Below are the code and all the weights of a small trained network. Each question names an input and a class and asks about switching units off, where a switched-off unit gives its printed mean instead of its output.

import numpy as np


def w(rows, s, z=0):
    codes = np.array(rows[::2]) - 128.0
    scale = np.full(codes.shape[1], s)
    scale[-1] = z or s
    return codes * scale


def f(y):
    return np.maximum(y, 0)


def log_softmax(a):
    a = a - a.max(-1, keepdims=True)
    return a - np.log(np.exp(a).sum(-1, keepdims=True))


def net(x, mask):
    res = np.array(x, float).reshape(1, 5) / 4 @ E
    y = f(res @ A[0][:, :-1].T + A[0][:, -1])
    res = res + np.where(mask, y, B[0][:, -1]) @ B[0][:, :-1]
    return log_softmax(res[-1] @ U[:, :-1].T + U[:, -1])


A, B = {}, {}
E = w([
[129,23,66,1],'x0',
[96,186,15,127],'x1',
[47,164,170,47],'x2',
[147,140,136,119],'x3',
[136,133,132,127],'x4',
],0.0098)
A[0] = w([
[60,95,183,201,255],'neuron 0',
[100,227,148,174,158],'neuron 1',
[72,119,221,146,116],'neuron 2',
[148,120,140,157,79],'neuron 3',
[97,213,87,174,155],'neuron 4',
[96,166,182,148,43],'neuron 5',
[184,42,90,102,144],'neuron 6',
[135,74,150,191,226],'neuron 7',
[152,133,68,207,198],'neuron 8',
[93,144,87,107,89],'neuron 9',
[125,166,246,197,164],'neuron 10',
[86,133,75,82,182],'neuron 11',
[142,168,39,134,226],'neuron 12',
[144,77,128,101,123],'neuron 13',
[221,82,31,130,242],'neuron 14',
[125,26,192,104,139],'neuron 15',
[129,111,184,173,210],'neuron 16',
[128,110,147,76,116],'neuron 17',
[142,215,123,183,94],'neuron 18',
[139,153,105,211,179],'neuron 19',
[55,136,167,125,210],'neuron 20',
[74,110,139,169,144],'neuron 21',
[139,116,150,202,249],'neuron 22',
[171,90,85,40,203],'neuron 23',
[167,86,168,245,104],'neuron 24',
[163,117,151,196,193],'neuron 25',
[60,152,106,114,197],'neuron 26',
],0.014,0.0053)
B[0] = w([
[228,146,201,98,212],'neuron 0',
[57,173,230,152,215],'neuron 1',
[138,113,173,62,200],'neuron 2',
[155,146,84,138,148],'neuron 3',
[45,224,126,195,196],'neuron 4',
[119,76,203,61,170],'neuron 5',
[73,32,166,163,214],'neuron 6',
[235,87,167,107,200],'neuron 7',
[178,152,76,218,202],'neuron 8',
[107,146,77,91,156],'neuron 9',
[195,104,157,76,251],'neuron 10',
[128,137,1,44,188],'neuron 11',
[104,129,66,239,200],'neuron 12',
[62,60,164,121,174],'neuron 13',
[144,8,97,224,236],'neuron 14',
[49,107,200,94,218],'neuron 15',
[209,110,154,82,201],'neuron 16',
[26,176,109,46,168],'neuron 17',
[107,143,163,186,194],'neuron 18',
[157,167,167,191,198],'neuron 19',
[164,193,203,41,189],'neuron 20',
[182,152,176,150,153],'neuron 21',
[220,152,173,172,210],'neuron 22',
[47,68,67,92,224],'neuron 23',
[193,138,67,127,220],'neuron 24',
[215,114,177,154,201],'neuron 25',
[143,184,92,100,177],'neuron 26',
],0.0083,0.015)
U = w([
[232,166,105,135,121],'0',
[125,188,137,244,4],'1',
[146,167,186,105,188],'2',
[63,254,165,161,189],'3',
[97,31,197,177,147],'4',
[103,72,73,193,45],'5',
[44,112,182,95,137],'6',
[89,135,52,108,154],'7',
],0.012,0.0044)

Each question gives the input, the list of numbers given to net, and the class t.
The units are the neurons (one row each of A and B). Each row of codes is followed by its name. A weight is (code - 128) times the scale printed after its matrix; where a second scale follows, it is the last column's (A, B and U).
mask holds one flag per neuron, in row order. A switched-off neuron (its flag False) gives its mean, the last column of its row in B, instead of its output. The means were averaged over made-up inputs and are rounded, as every weight is.
A unit's drop is (log p(t) with every unit on - log p(t) with that unit switched off) / (log p(t) with every unit on - log p(t) with every unit switched off).
The circuit of an input: a set's keep is (log p(t) with only the set's units on - log p(t) with every unit switched off) / (log p(t) with every unit on - log p(t) with every unit switched off). Starting from the 12 units with the biggest drops (on a tie, the unit counted first), units are removed one at a time, each time the one whose removal leaves the highest keep (on an exact tie, the one counted first), for as long as the keep stays at least 0.8.
units of the circuit, in order: the units of the circuit, biggest drop first
top k neurons: the k neurons with the biggest drops, biggest first
drop of u: that unit's drop, to one decimal
input [8,-4,1,-6,-4], class 6: units of the circuit, in order : (neuron 17; neuron 15)
input [1,0,2,-4,8], class 6: units of the circuit, in order : (neuron 22; neuron 14; neuron 25)
input [-2,-2,0,-4,2], class 0: units of the circuit, in order : (neuron 15; neuron 6)
input [5,8,0,7,-1], class 5: units of the circuit, in order : (neuron 12)
input [6,1,3,7,-3], class 7: top 2 neurons : (neuron 11; neuron 1)
input [-1,-4,5,8,-5], class 2: top 2 neurons : (neuron 23; neuron 6)
input [0,-4,2,1,0], class 2: top 2 neurons : (neuron 14; neuron 6)
input [8,3,0,1,-4], class 5: top 2 neurons : (neuron 14; neuron 6)
input [2,-8,2,-8,-1], class 6: top 3 neurons : (neuron 14; neuron 15; neuron 17)
input [-6,-4,0,-1,8], class 0: top 2 neurons : (neuron 24; neuron 15)
input [1,8,1,-1,-7], class 7: drop of neuron 11 : 0.4
input [3,6,1,-6,2], class 7: drop of neuron 11 : 0.2
input [-4,1,-6,-4,-4], class 1: drop of neuron 16 : -0.1
input [1,-7,4,6,-4], class 6: top neuron : (neuron 15)
input [0,8,8,1,2], class 3: drop of neuron 4 : 0.2
